Below is a small trained network, with its code and all its weights. Each question gives an input and a target symbol and asks what happens when units are switched off, that is, made to give their printed mean instead of their output.

import numpy as np


def w(rows, s, z=0):
    codes = np.array(rows[::2]) - 128.0
    scale = np.full(codes.shape[1], s)
    scale[-1] = z or s
    return codes * scale


def softmax(a):
    e = np.exp(a - a.max(-1, keepdims=True))
    return e / e.sum(-1, keepdims=True)


def log_softmax(a):
    a = a - a.max(-1, keepdims=True)
    return a - np.log(np.exp(a).sum(-1, keepdims=True))


def net(x, mask):
    ids = ['γεζηθλπστψω'.index(c) for c in x.split()]
    T = len(ids)
    res = E[ids] + P[:T]
    u = 0
    for l in range(2):
        r = res
        for j in range(3):
            rows = slice(2 * j, 2 * j + 2)
            q, k, v = (r @ M[l][rows].T for M in (Q, K, V))
            z = softmax(np.where(np.tri(T) > 0, q @ k.T / 2**0.5, -1e9)) @ v
            o = O[l][rows]
            res = res + np.where(mask[u + j], z, o[:, -1]) @ o[:, :-1]
        u += 3
    return log_softmax(res[-1] @ U[:, :-1].T + U[:, -1])


Q, K, V, O = {}, {}, {}, {}
E = w([
[107,103,126,164],'γ',
[150,121,114,167],'ε',
[125,144,132,163],'ζ',
[150,108,116,157],'η',
[183,93,143,151],'θ',
[158,133,113,132],'λ',
[40,174,205,36],'π',
[137,175,65,177],'σ',
[132,66,68,109],'τ',
[232,163,139,150],'ψ',
[93,112,4,104],'ω',
],0.018)
P = w([
[1,110,210,187],'0',
[22,117,200,176],'1',
[47,121,190,163],'2',
[69,118,164,139],'3',
[95,124,145,116],'4',
[124,129,130,105],'5',
[156,135,106,84],'6',
[179,132,92,71],'7',
[207,138,68,60],'8',
],0.007)
Q[0] = w([
[95,84,82,126],'L0H0',
[226,100,115,255],'L0H0',
[95,195,101,131],'L0H1',
[114,195,162,140],'L0H1',
[162,115,132,160],'L0H2',
[119,150,92,104],'L0H2',
],0.027)
K[0] = w([
[100,84,92,97],'L0H0',
[95,252,133,25],'L0H0',
[71,88,170,158],'L0H1',
[83,97,149,213],'L0H1',
[151,119,85,136],'L0H2',
[116,144,139,77],'L0H2',
],0.026)
V[0] = w([
[88,115,152,74],'L0H0',
[114,121,83,204],'L0H0',
[124,142,177,95],'L0H1',
[129,175,129,159],'L0H1',
[91,190,172,2],'L0H2',
[122,145,164,142],'L0H2',
],0.0079)
O[0] = w([
[137,186,81,57,156],'L0H0',
[166,73,182,159,173],'L0H0',
[158,99,163,90,85],'L0H1',
[83,163,141,80,142],'L0H1',
[3,238,171,14,4],'L0H2',
[134,155,94,110,152],'L0H2',
],0.0051,0.0029)
Q[1] = w([
[188,141,194,102],'L1H0',
[36,210,81,26],'L1H0',
[109,204,186,41],'L1H1',
[118,172,115,165],'L1H1',
[47,70,126,4],'L1H2',
[74,90,34,100],'L1H2',
],0.026)
K[1] = w([
[125,203,176,98],'L1H0',
[96,126,114,252],'L1H0',
[49,116,206,144],'L1H1',
[137,106,132,73],'L1H1',
[41,188,164,161],'L1H2',
[115,142,203,159],'L1H2',
],0.03)
V[1] = w([
[160,232,59,143],'L1H0',
[75,147,204,162],'L1H0',
[90,3,74,88],'L1H1',
[83,193,36,217],'L1H1',
[191,134,166,65],'L1H2',
[209,132,151,150],'L1H2',
],0.018)
O[1] = w([
[52,152,62,119,3],'L1H0',
[119,81,170,83,144],'L1H0',
[126,9,106,75,136],'L1H1',
[178,214,109,22,209],'L1H1',
[172,93,175,95,117],'L1H2',
[135,146,202,165,219],'L1H2',
],0.013,0.0072)
U = w([
[159,68,154,8,85],'γ',
[186,94,95,67,165],'ε',
[98,100,137,34,204],'ζ',
[176,76,86,85,182],'η',
[244,45,120,134,60],'θ',
[167,88,71,103,254],'λ',
[154,88,91,62,162],'π',
[210,157,107,22,166],'σ',
[255,26,9,127,74],'τ',
[176,138,95,161,121],'ψ',
[205,79,51,3,144],'ω',
],0.0051)

Each question gives the input, a string of symbols that net reads in full, and the target symbol t.
The units are the heads (2 rows each of Q, K, V and O). Each row of codes is followed by its name. A weight is (code - 128) times the scale printed after its matrix; where a second scale follows, it is the last column's (O and U).
mask holds one flag per head, layer by layer. A switched-off head (its flag False) gives its mean, the last column of its rows in O, instead of its output. The means were averaged over made-up inputs and are rounded, as every weight is.
A unit's drop is (log p(t) with every unit on - log p(t) with that unit switched off) / (log p(t) with every unit on - log p(t) with every unit switched off).
The circuit of an input: a set's keep is (log p(t) with only the set's units on - log p(t) with every unit switched off) / (log p(t) with every unit on - log p(t) with every unit switched off). Starting from all 6 units, units are removed one at a time, each time the one whose removal leaves the highest keep (on an exact tie, the one counted first), for as long as the keep stays at least 0.8.
units of the circuit, in order: the units of the circuit, biggest drop first
unit that matters most: the unit with the biggest drop
which heads matter: for each layer, one digit per head in row order, 1 if its drop is at least 0.15 and else 0, layers parted by /
drop of u: that unit's drop, to one decimal
input θ σ ζ, target σ: which heads matter -> 001 / 010
input σ ψ θ τ η τ ε σ, target τ: unit that matters most -> L0H0
input σ ψ θ γ, target ψ: which heads matter -> 000 / 010
input λ γ ε π ψ ψ ε ψ, target θ: units of the circuit, in order -> (L1H1 L1H2 L0H0)
input θ η σ ε π ω τ τ θ, target γ: units of the circuit, in order -> (L1H0 L0H2)
input σ θ η θ σ η ζ π, target ζ: units of the circuit, in order -> (L0H2 L1H0)
input θ θ ε ε, target θ: units of the circuit, in order -> (L1H0 L0H0 L0H2)
input θ ε η σ ψ θ θ, target ψ: which heads matter -> 000 / 110
input ε ω τ γ η λ θ θ θ, target θ: units of the circuit, in order -> (L1H2 L1H1)
input σ σ θ ε ζ σ η τ θ, target τ: units of the circuit, in order -> (L1H1 L1H0 L0H0)
input σ ε η θ, target θ: which heads matter -> 111 / 101
input η ω θ ε σ λ, target σ: which heads matter -> 000 / 010
input λ σ λ σ θ σ σ τ λ, target τ: units of the circuit, in order -> (L0H0 L1H1 L1H0 L0H1)
input γ ζ θ ψ ε τ ω σ, target ω: units of the circuit, in order -> (L1H1)
input θ ω σ η τ η, target τ: units of the circuit, in order -> (L1H1 L1H0 L0H2)
input θ τ θ τ, target τ: which heads matter -> 000 / 110
input θ θ ω π ζ ω λ, target τ: which heads matter -> 101 / 011
input ζ τ ε θ ε τ σ, target τ: units of the circuit, in order -> (L1H1 L0H0 L1H0)
input ε ψ λ, target ψ: drop of L1H1 -> 0.8
input ζ ε θ τ γ ψ θ, target ψ: drop of L1H1 -> 0.7
